Here is a tiny trained network, its code and every weight. The questions are about switching its units off for an input and a class, where a switched-off unit gives its printed mean instead of its output.

import numpy as np


def w(rows, s, z=0):
    codes = np.array(rows[::2]) - 128.0
    scale = np.full(codes.shape[1], s)
    scale[-1] = z or s
    return codes * scale


def f(y):
    return y / 2 * (1 + np.tanh(0.7978845608 * (y + 0.044715 * y**3)))


def log_softmax(a):
    a = a - a.max(-1, keepdims=True)
    return a - np.log(np.exp(a).sum(-1, keepdims=True))


def net(x, mask):
    res = np.array(x, float).reshape(1, 4) / 4 @ E
    y = f(res @ A[0][:, :-1].T + A[0][:, -1])
    res = res + np.where(mask, y, B[0][:, -1]) @ B[0][:, :-1]
    return log_softmax(res[-1] @ U[:, :-1].T + U[:, -1])


A, B = {}, {}
E = w([
[104,117,89,199,76,144,100,127],'x0',
[5,128,122,143,175,115,141,116],'x1',
[95,130,144,85,91,135,78,202],'x2',
[95,193,94,123,112,181,155,121],'x3',
],0.017)
A[0] = w([
[160,114,137,73,107,93,95,143,132],'n1',
[150,147,86,191,54,191,72,198,249],'n2',
[177,189,163,86,222,104,185,108,236],'n3',
[206,144,129,195,139,107,125,123,160],'n4',
[153,121,176,102,115,177,164,141,77],'n5',
[174,119,163,143,74,110,5,167,237],'n6',
[95,183,146,118,206,108,119,117,253],'n7',
],0.011,0.0038)
B[0] = w([
[2,126,172,121,100,60,85,94,198],'n1',
[145,250,142,215,79,131,78,89,235],'n2',
[116,167,103,66,247,131,170,102,254],'n3',
[202,108,77,51,170,47,65,185,198],'n4',
[76,153,144,204,136,120,167,116,166],'n5',
[71,88,138,98,34,68,147,72,244],'n6',
[90,111,193,102,137,76,187,108,205],'n7',
],0.0087,0.014)
U = w([
[190,21,171,39,79,99,28,140,133],'0',
[114,125,210,134,67,186,122,255,25],'1',
[157,196,77,218,64,214,39,80,125],'2',
[158,129,156,37,211,123,171,135,127],'3',
[18,111,202,162,82,66,136,65,254],'4',
],0.0081,0.0026)

Each question gives the input, the list of numbers given to net, and the class t.
The units are the neurons (one row each of A and B). Each row of codes is followed by its name. A weight is (code - 128) times the scale printed after its matrix; where a second scale follows, it is the last column's (A, B and U).
mask holds one flag per neuron, in row order. A switched-off neuron (its flag False) gives its mean, the last column of its row in B, instead of its output. The means were averaged over made-up inputs and are rounded, as every weight is.
A unit's drop is (log p(t) with every unit on - log p(t) with that unit switched off) / (log p(t) with every unit on - log p(t) with every unit switched off).
The circuit of an input: a set's keep is (log p(t) with only the set's units on - log p(t) with every unit switched off) / (log p(t) with every unit on - log p(t) with every unit switched off). Starting from all 7 units, units are removed one at a time, each time the one whose removal leaves the highest keep (on an exact tie, the one counted first), for as long as the keep stays at least 0.8.
units of the circuit, in order: the units of the circuit, biggest drop first
k most important neurons: the k neurons with the biggest drops, biggest first
drop when u is switched off: that unit's drop, to one decimal
input [-7,-1,5,-1], class 4: units of the circuit, in order -> n1
input [-3,-1,-1,-5], class 3: units of the circuit, in order -> n3, n2
input [0,-7,4,-8], class 4: 4 most important neurons -> n1, n6, n2, n5
input [8,-6,2,-5], class 4: 3 most important neurons -> n6, n2, n1
input [-2,3,8,8], class 1: units of the circuit, in order -> n6, n3
input [-2,6,-4,-6], class 3: units of the circuit, in order -> n6, n1
input [-1,0,0,6], class 3: 2 most important neurons -> n6, n1
input [0,-6,8,4], class 4: 2 most important neurons -> n6, n1
input [7,-4,-6,-3], class 2: 3 most important neurons -> n2, n7, n1
input [-3,8,-4,8], class 3: units of the circuit, in order -> n6, n3
input [-1,-2,1,3], class 2: 2 most important neurons -> n7, n6
input [3,-6,8,0], class 4: 2 most important neurons -> n6, n1
input [-2,0,0,-8], class 0: 3 most important neurons -> n2, n5, n7
input [-6,-8,6,-6], class 4: most important neuron -> n1
input [-5,-3,7,-6], class 4: drop when n1 is switched off -> 0.1
input [0,-2,-4,8], class 2: drop when n7 is switched off -> 0.2
input [7,-2,7,4], class 2: drop when n2 is switched off -> 1.1
input [-1,-1,0,6], class 2: drop when n6 is switched off -> 0.2
